Below are the code and all the weights of a small trained network. Each question names an input and a class and asks about switching units off, where a switched-off unit gives its printed mean instead of its output.

import numpy as np


def w(rows, s, z=0):
    codes = np.array(rows[::2]) - 128.0
    scale = np.full(codes.shape[1], s)
    scale[-1] = z or s
    return codes * scale


def f(y):
    return y / 2 * (1 + np.tanh(0.7978845608 * (y + 0.044715 * y**3)))


def log_softmax(a):
    a = a - a.max(-1, keepdims=True)
    return a - np.log(np.exp(a).sum(-1, keepdims=True))


def net(x, mask):
    res = np.array(x, float).reshape(1, 3) / 4 @ E
    y = f(res @ A[0][:, :-1].T + A[0][:, -1])
    res = res + np.where(mask, y, B[0][:, -1]) @ B[0][:, :-1]
    return log_softmax(res[-1] @ U[:, :-1].T + U[:, -1])


A, B = {}, {}
E = w([
[26,140,184,56,79,149,73,166,52,47],'x0',
[140,1,132,61,102,91,111,122,50,141],'x1',
[163,147,205,157,202,153,120,199,60,164],'x2',
],0.016)
A[0] = w([
[132,176,165,161,169,127,126,141,245,94,145],'N1',
[221,194,162,173,206,141,171,134,215,234,170],'N2',
[174,99,106,146,186,178,171,145,35,202,110],'N3',
[158,172,111,168,115,155,101,154,203,165,168],'N4',
[237,77,227,171,192,145,98,172,175,120,99],'N5',
[15,136,172,108,78,166,67,145,126,13,185],'N6',
[79,222,43,137,92,150,175,117,164,89,255],'N7',
[145,49,2,73,36,46,129,89,163,171,182],'N8',
[198,195,139,187,134,149,125,46,102,95,45],'N9',
[126,39,47,186,52,60,174,10,107,165,245],'N10',
[131,188,99,183,129,179,111,98,142,129,156],'N11',
],0.0087,0.003)
B[0] = w([
[164,155,68,101,154,102,130,92,112,41,192],'N1',
[217,156,62,157,188,68,108,119,80,153,249],'N2',
[128,106,195,72,175,127,118,105,160,229,191],'N3',
[164,171,71,84,169,65,117,59,130,66,184],'N4',
[149,150,199,148,191,134,126,149,165,167,191],'N5',
[116,169,162,197,2,244,177,124,87,99,231],'N6',
[51,164,53,238,109,130,178,69,201,91,204],'N7',
[48,76,46,120,159,216,5,153,106,121,227],'N8',
[160,136,153,207,168,125,99,102,63,111,161],'N9',
[130,22,61,69,151,127,64,91,183,97,222],'N10',
[149,106,97,218,162,126,106,84,84,71,175],'N11',
],0.0097,0.022)
U = w([
[75,159,123,167,98,144,169,90,163,90,162],'0',
[96,51,91,96,156,138,76,112,156,124,123],'1',
[142,164,104,140,193,53,125,86,134,102,196],'2',
[123,145,139,101,141,92,111,119,147,117,5],'3',
[122,105,190,113,194,94,123,148,161,246,191],'4',
[112,129,188,114,92,156,129,191,61,112,197],'5',
],0.013,0.0028)

Each question gives the input, the list of numbers given to net, and the class t.
The units are the neurons (one row each of A and B). Each row of codes is followed by its name. A weight is (code - 128) times the scale printed after its matrix; where a second scale follows, it is the last column's (A, B and U).
mask holds one flag per neuron, in row order. A switched-off neuron (its flag False) gives its mean, the last column of its row in B, instead of its output. The means were averaged over made-up inputs and are rounded, as every weight is.
A unit's drop is (log p(t) with every unit on - log p(t) with that unit switched off) / (log p(t) with every unit on - log p(t) with every unit switched off).
The circuit of an input: a set's keep is (log p(t) with only the set's units on - log p(t) with every unit switched off) / (log p(t) with every unit on - log p(t) with every unit switched off). Starting from all 11 units, units are removed one at a time, each time the one whose removal leaves the highest keep (on an exact tie, the one counted first), for as long as the keep stays at least 0.8.
circuit, biggest first: the units of the circuit, biggest drop first
k most important neurons: the k neurons with the biggest drops, biggest first
drop when u is switched off: that unit's drop, to one decimal
input [-6,1,8], class 4: circuit, biggest first : (N3)
input [-7,0,8], class 4: 2 most important neurons : (N3 N5)
input [0,1,1], class 4: 2 most important neurons : (N6 N8)
input [8,-2,0], class 0: 2 most important neurons : (N8 N3)
input [-6,-2,-8], class 1: 2 most important neurons : (N8 N10)
input [-8,1,-3], class 1: 2 most important neurons : (N8 N10)
input [4,4,7], class 5: 3 most important neurons : (N2 N6 N10)
input [0,5,2], class 4: drop when N3 is switched off : 0.1
input [4,6,7], class 5: drop when N2 is switched off : 0.3
input [2,5,2], class 5: drop when N10 is switched off : 0.2
input [7,2,-8], class 0: drop when N6 is switched off : 1.9
